Below is a small trained network, with its code and all its weights. Each question gives an input and a class and asks what happens when units are switched off, that is, made to give their printed mean instead of their output.

import numpy as np


def w(rows, s, z=0):
    codes = np.array(rows[::2]) - 128.0
    scale = np.full(codes.shape[1], s)
    scale[-1] = z or s
    return codes * scale


def f(y):
    return y / 2 * (1 + np.tanh(0.7978845608 * (y + 0.044715 * y**3)))


def log_softmax(a):
    a = a - a.max(-1, keepdims=True)
    return a - np.log(np.exp(a).sum(-1, keepdims=True))


def net(x, mask):
    res = np.array(x, float).reshape(1, 4) / 4 @ E
    y = f(res @ A[0][:, :-1].T + A[0][:, -1])
    res = res + np.where(mask, y, B[0][:, -1]) @ B[0][:, :-1]
    return log_softmax(res[-1] @ U[:, :-1].T + U[:, -1])


A, B = {}, {}
E = w([
[215,115,193,54,133,130,251,151,120],'x0',
[116,175,119,146,230,209,116,161,28],'x1',
[149,100,193,87,90,137,53,44,43],'x2',
[88,254,123,69,163,107,169,13,162],'x3',
],0.0099)
A[0] = w([
[169,109,149,100,46,170,72,66,87,78],'neuron 0',
[166,95,131,118,47,39,126,96,165,28],'neuron 1',
[234,106,181,71,106,132,254,143,117,4],'neuron 2',
[130,118,130,148,91,95,181,116,191,209],'neuron 3',
[91,219,127,62,141,118,169,23,156,185],'neuron 4',
[124,92,56,123,43,119,100,102,188,114],'neuron 5',
[66,140,94,196,109,113,46,110,147,116],'neuron 6',
[190,12,187,187,99,148,90,216,134,65],'neuron 7',
[124,128,69,175,125,160,243,162,173,119],'neuron 8',
[113,171,105,186,169,211,122,157,46,234],'neuron 9',
[121,181,88,205,126,134,131,190,210,86],'neuron 10',
[178,142,184,112,127,151,74,86,91,232],'neuron 11',
],0.011,0.0036)
B[0] = w([
[75,101,221,55,147,121,76,199,121,200],'neuron 0',
[167,173,74,84,196,127,128,121,124,200],'neuron 1',
[154,171,238,221,131,120,129,71,62,230],'neuron 2',
[135,174,154,126,126,67,128,202,129,189],'neuron 3',
[107,142,129,188,80,117,119,178,230,251],'neuron 4',
[174,185,59,133,178,63,102,125,107,197],'neuron 5',
[125,65,191,213,115,81,118,59,9,219],'neuron 6',
[115,131,77,147,56,185,77,157,209,250],'neuron 7',
[66,118,187,73,154,85,129,184,114,195],'neuron 8',
[160,228,80,109,110,26,81,156,134,225],'neuron 9',
[104,103,213,79,154,107,101,158,121,199],'neuron 10',
[125,132,157,73,116,60,117,170,140,196],'neuron 11',
],0.011,0.016)
U = w([
[142,149,191,207,148,107,100,90,70,173],'0',
[57,122,195,12,167,102,99,148,134,83],'1',
[113,154,119,168,87,127,92,132,224,146],'2',
[225,227,86,74,196,87,107,133,111,124],'3',
[143,134,137,119,70,75,153,125,126,254],'4',
[131,62,111,115,139,144,177,67,137,60],'5',
[154,128,137,151,173,174,143,86,126,52],'6',
[88,95,118,111,135,198,184,99,131,60],'7',
],0.011,0.0042)

Each question gives the input, the list of numbers given to net, and the class t.
The units are the neurons (one row each of A and B). Each row of codes is followed by its name. A weight is (code - 128) times the scale printed after its matrix; where a second scale follows, it is the last column's (A, B and U).
mask holds one flag per neuron, in row order. A switched-off neuron (its flag False) gives its mean, the last column of its row in B, instead of its output. The means were averaged over made-up inputs and are rounded, as every weight is.
A unit's drop is (log p(t) with every unit on - log p(t) with that unit switched off) / (log p(t) with every unit on - log p(t) with every unit switched off).
The circuit of an input: a set's keep is (log p(t) with only the set's units on - log p(t) with every unit switched off) / (log p(t) with every unit on - log p(t) with every unit switched off). Starting from all 12 units, units are removed one at a time, each time the one whose removal leaves the highest keep (on an exact tie, the one counted first), for as long as the keep stays at least 0.8.
units of the circuit, in order: the units of the circuit, biggest drop first
unit that matters most: the unit with the biggest drop
k most important neurons: the k neurons with the biggest drops, biggest first
drop of u: that unit's drop, to one decimal
input [4,-7,-5,4], class 3: unit that matters most => neuron 1
input [6,-5,-3,5], class 0: 2 most important neurons => [neuron 2; neuron 7]
input [-4,-1,-5,-4], class 1: 4 most important neurons => [neuron 2; neuron 10; neuron 4; neuron 8]
input [-8,2,-5,-8], class 0: 2 most important neurons => [neuron 6; neuron 4]
input [4,-1,-1,-3], class 0: 3 most important neurons => [neuron 2; neuron 4; neuron 9]
input [-6,-7,-5,2], class 3: 3 most important neurons => [neuron 5; neuron 2; neuron 1]
input [-7,-8,-7,5], class 3: 2 most important neurons => [neuron 5; neuron 1]
input [5,2,-3,5], class 0: 2 most important neurons => [neuron 2; neuron 7]
input [3,-4,-1,-3], class 3: units of the circuit, in order => [neuron 4; neuron 1]
input [5,-5,-3,-3], class 0: 2 most important neurons => [neuron 2; neuron 9]
input [-1,6,-6,8], class 2: 2 most important neurons => [neuron 4; neuron 0]
input [-1,5,7,-7], class 1: 2 most important neurons => [neuron 0; neuron 4]
input [-7,4,8,-2], class 1: 3 most important neurons => [neuron 0; neuron 2; neuron 11]
input [4,-6,0,0], class 3: units of the circuit, in order => [neuron 1]
input [4,1,4,-5], class 2: 3 most important neurons => [neuron 7; neuron 6; neuron 8]
input [-4,8,-8,8], class 1: 3 most important neurons => [neuron 10; neuron 8; neuron 7]
input [4,0,5,-3], class 1: 4 most important neurons => [neuron 6; neuron 0; neuron 11; neuron 4]
input [-7,8,6,1], class 3: 3 most important neurons => [neuron 9; neuron 2; neuron 11]
input [0,-2,2,4], class 2: drop of neuron 4 => 0.3
input [2,2,6,-5], class 1: drop of neuron 7 => 0.0
input [6,2,7,-5], class 1: drop of neuron 0 => 5.0
input [7,-8,-4,8], class 2: drop of neuron 6 => 2.3
input [-1,8,5,1], class 3: unit that matters most => neuron 9
